Below is a small trained network, with its code and all its weights. Each question gives an input and a target symbol and asks what happens when units are switched off, that is, made to give their printed mean instead of their output.

import numpy as np


def w(rows, s, z=0):
    codes = np.array(rows[::2]) - 128.0
    scale = np.full(codes.shape[1], s)
    scale[-1] = z or s
    return codes * scale


def norm(h):
    return h / np.sqrt((h * h).mean(-1, keepdims=True) + 1e-5)


def f(y):
    return y / 2 * (1 + np.tanh(0.7978845608 * (y + 0.044715 * y**3)))


def softmax(a):
    e = np.exp(a - a.max(-1, keepdims=True))
    return e / e.sum(-1, keepdims=True)


def log_softmax(a):
    a = a - a.max(-1, keepdims=True)
    return a - np.log(np.exp(a).sum(-1, keepdims=True))


def net(x, mask):
    ids = ['αβγεζηθλμξπτφψω'.index(c) for c in x.split()]
    T = len(ids)
    res = E[ids] + P[:T]
    u = 0
    for l in range(2):
        r = norm(res)
        for j in range(2):
            rows = slice(2 * j, 2 * j + 2)
            q, k, v = (r @ M[l][rows].T for M in (Q, K, V))
            z = softmax(np.where(np.tri(T) > 0, q @ k.T / 2**0.5, -1e9)) @ v
            o = O[l][rows]
            res = res + np.where(mask[u + j], z, o[:, -1]) @ o[:, :-1]
        u += 2
        y = f(norm(res) @ A[l][:, :-1].T + A[l][:, -1])
        res = res + np.where(mask[u : u + 8], y, B[l][:, -1]) @ B[l][:, :-1]
        u += 8
    return log_softmax(norm(res)[-1] @ U[:, :-1].T + U[:, -1])


Q, K, V, O, A, B = {}, {}, {}, {}, {}, {}
E = w([
[157,173,99,137,54],'α',
[204,164,99,170,122],'β',
[92,84,108,129,100],'γ',
[86,141,160,147,113],'ε',
[77,10,197,186,120],'ζ',
[158,133,56,73,82],'η',
[132,139,127,127,18],'θ',
[173,122,68,119,76],'λ',
[125,106,90,95,56],'μ',
[152,173,42,20,91],'ξ',
[64,120,158,119,85],'π',
[74,82,165,139,67],'τ',
[81,153,112,67,82],'φ',
[36,112,187,138,105],'ψ',
[202,183,8,4,97],'ω',
],0.0047)
P = w([
[116,119,128,111,139],'0',
[69,184,131,179,9],'1',
[98,94,112,91,179],'2',
[130,126,143,115,146],'3',
[88,195,110,206,44],'4',
[96,93,118,86,175],'5',
[140,126,149,110,151],'6',
[83,204,94,218,60],'7',
[98,96,123,81,165],'8',
[160,124,167,103,154],'9',
[74,192,72,254,89],'10',
],0.0087)
Q[0] = w([
[201,88,134,131,121],'0.h1',
[169,98,144,185,70],'0.h1',
[232,8,144,66,234],'0.h2',
[130,26,195,1,184],'0.h2',
],0.0077)
K[0] = w([
[155,83,104,72,166],'0.h1',
[114,151,124,60,170],'0.h1',
[80,111,2,210,110],'0.h2',
[31,186,71,189,106],'0.h2',
],0.0086)
V[0] = w([
[61,253,131,185,30],'0.h1',
[172,228,113,137,110],'0.h1',
[94,64,32,210,204],'0.h2',
[79,248,57,88,229],'0.h2',
],0.0045)
O[0] = w([
[206,104,126,206,142,252],'0.h1',
[163,107,130,139,87,109],'0.h1',
[99,232,91,114,254,35],'0.h2',
[235,128,100,206,223,76],'0.h2',
],0.006,0.0034)
A[0] = w([
[154,128,210,161,114,130],'0.n1',
[176,103,166,106,59,121],'0.n2',
[146,204,136,148,54,204],'0.n3',
[86,147,33,147,214,4],'0.n4',
[126,162,152,133,206,136],'0.n5',
[59,114,122,204,144,164],'0.n6',
[160,120,3,175,82,64],'0.n7',
[160,96,148,98,181,136],'0.n8',
],0.0077,0.0038)
B[0] = w([
[114,198,202,110,141,158],'0.n1',
[180,125,133,146,36,224],'0.n2',
[77,82,83,58,167,252],'0.n3',
[86,76,143,169,74,104],'0.n4',
[232,68,169,129,120,103],'0.n5',
[185,245,58,115,131,184],'0.n6',
[92,173,254,247,135,203],'0.n7',
[153,71,90,70,66,152],'0.n8',
],0.0054,0.0042)
Q[1] = w([
[150,150,33,251,72],'1.h1',
[164,50,201,50,233],'1.h1',
[94,106,63,169,28],'1.h2',
[188,248,155,159,3],'1.h2',
],0.0068)
K[1] = w([
[220,80,212,3,131],'1.h1',
[124,133,37,253,177],'1.h1',
[62,57,157,79,81],'1.h2',
[163,183,152,74,10],'1.h2',
],0.0073)
V[1] = w([
[149,55,76,143,163],'1.h1',
[53,72,3,200,109],'1.h1',
[160,136,45,206,146],'1.h2',
[42,156,25,161,85],'1.h2',
],0.0051)
O[1] = w([
[44,254,112,189,119,56],'1.h1',
[43,76,116,245,79,191],'1.h1',
[147,148,21,170,157,11],'1.h2',
[233,179,102,158,181,252],'1.h2',
],0.0048,0.0022)
A[1] = w([
[140,94,109,59,161,70],'1.n1',
[163,188,113,127,66,253],'1.n2',
[110,181,211,1,194,71],'1.n3',
[104,245,44,7,201,153],'1.n4',
[98,15,152,121,248,92],'1.n5',
[86,119,55,146,219,83],'1.n6',
[47,214,64,119,88,13],'1.n7',
[93,115,35,173,118,149],'1.n8',
],0.0069,0.0053)
B[1] = w([
[78,101,181,204,93,120],'1.n1',
[164,88,145,82,178,254],'1.n2',
[121,114,119,254,108,123],'1.n3',
[149,214,161,79,103,141],'1.n4',
[113,87,165,53,171,134],'1.n5',
[141,83,50,114,63,115],'1.n6',
[113,62,26,157,129,142],'1.n7',
[105,130,121,174,188,163],'1.n8',
],0.0086,0.0068)
U = w([
[158,100,200,191,61,63],'α',
[173,246,117,128,215,175],'β',
[52,159,26,115,190,245],'γ',
[244,193,161,41,150,80],'ε',
[88,208,51,38,138,177],'ζ',
[14,186,204,193,178,231],'η',
[68,128,203,137,9,86],'θ',
[51,15,25,209,254,65],'λ',
[78,37,50,212,11,120],'μ',
[179,171,140,234,142,105],'ξ',
[238,63,184,81,87,2],'π',
[10,30,107,19,140,92],'τ',
[202,148,253,201,128,158],'φ',
[226,118,95,59,228,106],'ψ',
[125,177,169,209,219,149],'ω',
],0.0095,0.0051)

Each question gives the input, a string of symbols that net reads in full, and the target symbol t.
The units are the heads (2 rows each of Q, K, V and O) and the neurons (one row each of A and B). Each row of codes is followed by its name. A weight is (code - 128) times the scale printed after its matrix; where a second scale follows, it is the last column's (O, A, B and U).
mask holds one flag per unit, layer by layer, with each layer's heads first. A switched-off unit (its flag False) gives its mean, the last column of its rows in O or B, instead of its output. The means were averaged over made-up inputs and are rounded, as every weight is.
A unit's drop is (log p(t) with every unit on - log p(t) with that unit switched off) / (log p(t) with every unit on - log p(t) with every unit switched off).
top k neurons: the k neurons with the biggest drops, biggest first
k most important neurons of layer l: the k neurons of layer l with the biggest drops, biggest first
heads that matter: for each layer, one digit per head in row order, 1 if its drop is at least 0.15 and else 0, layers parted by /
input ξ γ λ, target λ: top 2 neurons : 0.n1, 0.n3
input φ γ φ, target λ: heads that matter : 11 / 11
input μ γ β μ π, target μ: most important neuron of layer 1 : 1.n7
input φ ω γ θ μ ζ β γ φ γ φ, target γ: heads that matter : 01 / 10
input φ θ γ ψ λ β, target λ: 2 most important neurons of layer 1 : 1.n2, 1.n8
input ξ ε ξ φ ξ, target φ: top 2 neurons : 0.n7, 1.n2
input φ λ λ φ ψ γ γ θ, target γ: top 2 neurons : 1.n7, 0.n3
input γ λ ω μ ξ, target μ: top 2 neurons : 0.n3, 0.n7
input γ ε ω τ α, target τ: heads that matter : 00 / 00
input φ φ ε φ γ π, target λ: top 2 neurons : 0.n2, 1.n8
input η ξ ζ β λ ζ γ μ, target γ: heads that matter : 01 / 00
input ω τ ζ ζ φ, target ζ: top 2 neurons : 1.n4, 0.n6
input φ γ μ, target λ: top 3 neurons : 0.n1, 1.n8, 0.n3
input β α ζ θ ξ φ, target π: heads that matter : 10 / 00
input μ γ ε ε γ, target ε: top 2 neurons : 0.n1, 0.n7
input μ φ γ β γ φ η θ π β β, target β: top 3 neurons : 0.n6, 0.n7, 0.n3
input θ λ ω, target π: 2 most important neurons of layer 0 : 0.n3, 0.n6
input φ φ ω μ φ μ γ τ, target γ: top 2 neurons : 1.n7, 0.n6
input φ φ π γ β β μ, target τ: top 3 neurons : 0.n6, 0.n7, 1.n4
input η ψ γ τ φ φ, target λ: heads that matter : 10 / 10
input φ λ ε μ μ ζ θ ε φ γ β, target γ: heads that matter : 01 / 10
